Here is a tiny trained network, its code and every weight. The questions are about switching its units off for an input and a target symbol, where a switched-off unit gives its printed mean instead of its output.

import numpy as np


def w(rows, s, z=0):
    codes = np.array(rows[::2]) - 128.0
    scale = np.full(codes.shape[1], s)
    scale[-1] = z or s
    return codes * scale


def norm(h):
    return h / np.sqrt((h * h).mean(-1, keepdims=True) + 1e-5)


def f(y):
    return np.maximum(y, 0)


def softmax(a):
    e = np.exp(a - a.max(-1, keepdims=True))
    return e / e.sum(-1, keepdims=True)


def log_softmax(a):
    a = a - a.max(-1, keepdims=True)
    return a - np.log(np.exp(a).sum(-1, keepdims=True))


def net(x, mask):
    ids = ['αβγδεζθλμξπστφψ'.index(c) for c in x.split()]
    T = len(ids)
    res = E[ids] + P[:T]
    u = 0
    for l in range(2):
        r = norm(res)
        for j in range(2):
            rows = slice(4 * j, 4 * j + 4)
            q, k, v = (r @ M[l][rows].T for M in (Q, K, V))
            z = softmax(np.where(np.tri(T) > 0, q @ k.T / 4**0.5, -1e9)) @ v
            o = O[l][rows]
            res = res + np.where(mask[u + j], z, o[:, -1]) @ o[:, :-1]
        u += 2
        y = f(norm(res) @ A[l][:, :-1].T + A[l][:, -1])
        res = res + np.where(mask[u : u + 8], y, B[l][:, -1]) @ B[l][:, :-1]
        u += 8
    return log_softmax(norm(res)[-1] @ U[:, :-1].T + U[:, -1])


Q, K, V, O, A, B = {}, {}, {}, {}, {}, {}
E = w([
[151,157,123,168],'α',
[202,79,54,46],'β',
[163,167,117,172],'γ',
[102,220,151,107],'δ',
[28,118,250,125],'ε',
[194,173,103,67],'ζ',
[117,125,153,26],'θ',
[77,83,77,151],'λ',
[102,115,18,111],'μ',
[98,150,108,215],'ξ',
[223,71,123,198],'π',
[152,205,215,111],'σ',
[84,99,87,171],'τ',
[164,58,213,254],'φ',
[97,34,183,50],'ψ',
],0.017)
P = w([
[64,226,3,68],'0',
[101,163,100,114],'1',
[135,130,149,155],'2',
[166,108,185,162],'3',
[193,94,220,162],'4',
[222,91,235,163],'5',
[234,106,231,149],'6',
[226,126,211,145],'7',
[218,140,177,144],'8',
[216,156,149,143],'9',
[212,170,130,131],'10',
[205,187,92,131],'11',
[196,202,59,123],'12',
[164,223,50,110],'13',
],0.0044)
Q[0] = w([
[203,151,161,187],'L0H0',
[117,67,216,144],'L0H0',
[237,149,189,46],'L0H0',
[193,3,76,112],'L0H0',
[88,171,147,80],'L0H1',
[176,135,214,101],'L0H1',
[180,132,67,47],'L0H1',
[160,99,111,154],'L0H1',
],0.034)
K[0] = w([
[185,190,192,179],'L0H0',
[101,83,201,133],'L0H0',
[225,148,193,24],'L0H0',
[216,4,127,143],'L0H0',
[101,171,167,72],'L0H1',
[177,102,173,111],'L0H1',
[169,173,69,59],'L0H1',
[152,101,101,159],'L0H1',
],0.034)
V[0] = w([
[182,146,224,143],'L0H0',
[255,182,254,93],'L0H0',
[114,104,102,152],'L0H0',
[186,182,106,22],'L0H0',
[88,126,96,202],'L0H1',
[188,91,180,111],'L0H1',
[80,124,92,153],'L0H1',
[41,91,72,127],'L0H1',
],0.0099)
O[0] = w([
[101,176,124,177,160],'L0H0',
[64,183,68,190,246],'L0H0',
[137,114,165,121,88],'L0H0',
[91,118,9,116,254],'L0H0',
[161,147,132,205,30],'L0H1',
[130,86,122,91,174],'L0H1',
[143,148,157,167,91],'L0H1',
[146,154,216,161,130],'L0H1',
],0.014,0.0028)
A[0] = w([
[209,131,134,114,53],'L0N0',
[150,189,120,131,197],'L0N1',
[194,144,99,92,3],'L0N2',
[58,5,123,142,81],'L0N3',
[77,175,169,95,199],'L0N4',
[168,103,95,162,33],'L0N5',
[105,172,122,147,177],'L0N6',
[99,123,170,137,155],'L0N7',
],0.027,0.0038)
B[0] = w([
[145,147,198,63,212],'L0N0',
[121,151,66,73,206],'L0N1',
[110,77,128,85,148],'L0N2',
[185,3,235,85,219],'L0N3',
[60,118,166,98,216],'L0N4',
[111,74,135,196,167],'L0N5',
[123,194,73,148,254],'L0N6',
[100,101,196,191,188],'L0N7',
],0.026,0.0069)
Q[1] = w([
[34,252,127,174],'L1H0',
[142,80,28,197],'L1H0',
[226,177,155,183],'L1H0',
[60,16,187,240],'L1H0',
[88,161,133,143],'L1H1',
[137,124,120,133],'L1H1',
[126,142,157,128],'L1H1',
[37,204,190,134],'L1H1',
],0.023)
K[1] = w([
[24,213,130,203],'L1H0',
[112,17,49,196],'L1H0',
[253,209,145,238],'L1H0',
[73,28,253,209],'L1H0',
[173,139,110,149],'L1H1',
[135,137,119,113],'L1H1',
[173,152,147,89],'L1H1',
[218,139,150,172],'L1H1',
],0.02)
V[1] = w([
[44,65,71,182],'L1H0',
[59,255,239,121],'L1H0',
[102,27,177,102],'L1H0',
[163,58,248,47],'L1H0',
[135,185,173,109],'L1H1',
[38,85,125,126],'L1H1',
[7,193,155,84],'L1H1',
[135,64,109,77],'L1H1',
],0.0098)
O[1] = w([
[207,136,236,156,161],'L1H0',
[142,73,58,51,140],'L1H0',
[179,208,108,172,246],'L1H0',
[128,224,7,158,254],'L1H0',
[124,166,138,83,142],'L1H1',
[84,95,160,188,201],'L1H1',
[20,146,142,183,191],'L1H1',
[94,87,130,120,222],'L1H1',
],0.011,0.0036)
A[1] = w([
[104,205,70,109,111],'L1N0',
[204,61,36,129,74],'L1N1',
[186,193,29,233,116],'L1N2',
[96,214,126,191,95],'L1N3',
[151,210,185,162,180],'L1N4',
[210,211,141,124,2],'L1N5',
[173,169,123,255,58],'L1N6',
[171,129,148,102,75],'L1N7',
],0.019,0.0077)
B[1] = w([
[211,140,158,106,255],'L1N0',
[91,117,130,242,147],'L1N1',
[111,78,197,22,188],'L1N2',
[110,175,159,165,186],'L1N3',
[163,128,106,209,229],'L1N4',
[7,99,62,202,173],'L1N5',
[163,162,54,2,173],'L1N6',
[128,158,164,121,168],'L1N7',
],0.031,0.0085)
U = w([
[143,113,111,124,193],'α',
[117,163,68,167,199],'β',
[114,50,106,154,212],'γ',
[23,85,133,93,224],'δ',
[126,96,6,130,104],'ε',
[133,119,153,119,107],'ζ',
[128,131,211,99,35],'θ',
[187,145,205,167,184],'λ',
[125,119,129,128,83],'μ',
[128,112,125,134,74],'ξ',
[134,42,199,111,79],'π',
[74,232,106,112,101],'σ',
[234,166,101,148,1],'τ',
[226,43,92,130,96],'φ',
[38,152,191,132,108],'ψ',
],0.021,0.0072)

Each question gives the input, a string of symbols that net reads in full, and the target symbol t.
The units are the heads (4 rows each of Q, K, V and O) and the neurons (one row each of A and B). Each row of codes is followed by its name. A weight is (code - 128) times the scale printed after its matrix; where a second scale follows, it is the last column's (O, A, B and U).
mask holds one flag per unit, layer by layer, with each layer's heads first. A switched-off unit (its flag False) gives its mean, the last column of its rows in O or B, instead of its output. The means were averaged over made-up inputs and are rounded, as every weight is.
A unit's drop is (log p(t) with every unit on - log p(t) with that unit switched off) / (log p(t) with every unit on - log p(t) with every unit switched off).
The circuit of an input: a set's keep is (log p(t) with only the set's units on - log p(t) with every unit switched off) / (log p(t) with every unit on - log p(t) with every unit switched off). Starting from the 12 units with the biggest drops (on a tie, the unit counted first), units are removed one at a time, each time the one whose removal leaves the highest keep (on an exact tie, the one counted first), for as long as the keep stays at least 0.8.
circuit, biggest first: the units of the circuit, biggest drop first
unit that matters most: the unit with the biggest drop
k most important neurons: the k neurons with the biggest drops, biggest first
k most important neurons of layer l: the k neurons of layer l with the biggest drops, biggest first
drop of u: that unit's drop, to one decimal
input λ τ π ξ θ λ θ δ, target σ: unit that matters most : L0H0
input λ φ δ π θ μ α, target θ: 3 most important neurons : [L1N2, L0N6, L1N0]
input ξ θ λ β λ μ, target λ: 4 most important neurons : [L0N6, L0N0, L0N1, L1N2]
input θ α α θ θ φ β β θ ξ, target β: circuit, biggest first : [L1N5, L1H0]
input τ ξ λ α π β λ θ φ, target τ: circuit, biggest first : [L0H0, L1N6, L1N4]
input θ θ β δ α, target δ: 3 most important neurons of layer 0 : [L0N0, L0N5, L0N4]
input μ δ θ α β γ, target θ: 2 most important neurons : [L1N2, L0N6]
input λ γ θ θ ζ φ λ α ζ λ π, target φ: 3 most important neurons : [L1N6, L0N5, L0N0]
input α θ θ δ γ, target δ: 3 most important neurons : [L1N2, L0N0, L0N5]
input θ γ θ γ θ θ μ θ δ θ, target σ: 3 most important neurons : [L1N4, L1N2, L0N3]
input γ λ ζ π γ σ β ξ λ τ θ, target δ: 2 most important neurons of layer 0 : [L0N0, L0N1]
input δ λ δ θ π ξ α α π φ α, target π: 2 most important neurons : [L0N4, L0N0]
input ζ θ θ ε γ, target θ: 3 most important neurons : [L0N6, L1N2, L0N3]
input θ λ θ θ θ π θ α, target θ: 3 most important neurons : [L0N6, L0N3, L1N2]
input θ δ θ, target σ: unit that matters most : L1H0
input ζ λ δ θ, target δ: 3 most important neurons : [L1N4, L0N0, L1N0]
input θ δ τ, target λ: 3 most important neurons of layer 0 : [L0N0, L0N6, L0N7]
input λ θ λ φ, target τ: 3 most important neurons : [L1N6, L1N4, L0N7]
input ζ θ θ τ θ φ θ ξ ζ θ π, target φ: 2 most important neurons of layer 1 : [L1N6, L1N5]
input θ β δ, target σ: unit that matters most : L0N6
input β π ψ ζ θ α σ λ λ μ, target λ: 3 most important neurons of layer 0 : [L0N0, L0N6, L0N1]
input δ θ θ π λ δ θ φ δ, target δ: 2 most important neurons of layer 1 : [L1N4, L1N6]
input α δ ζ λ π λ θ λ ε ξ, target β: drop of L0H0 : 0.7
input π θ θ π π λ ξ τ θ, target φ: drop of L1H0 : 1.3
input λ θ δ α, target δ: drop of L0H0 : 0.4
input θ θ μ, target θ: drop of L0N0 : 1.6
input δ ζ γ θ γ γ β, target γ: unit that matters most : L0H1
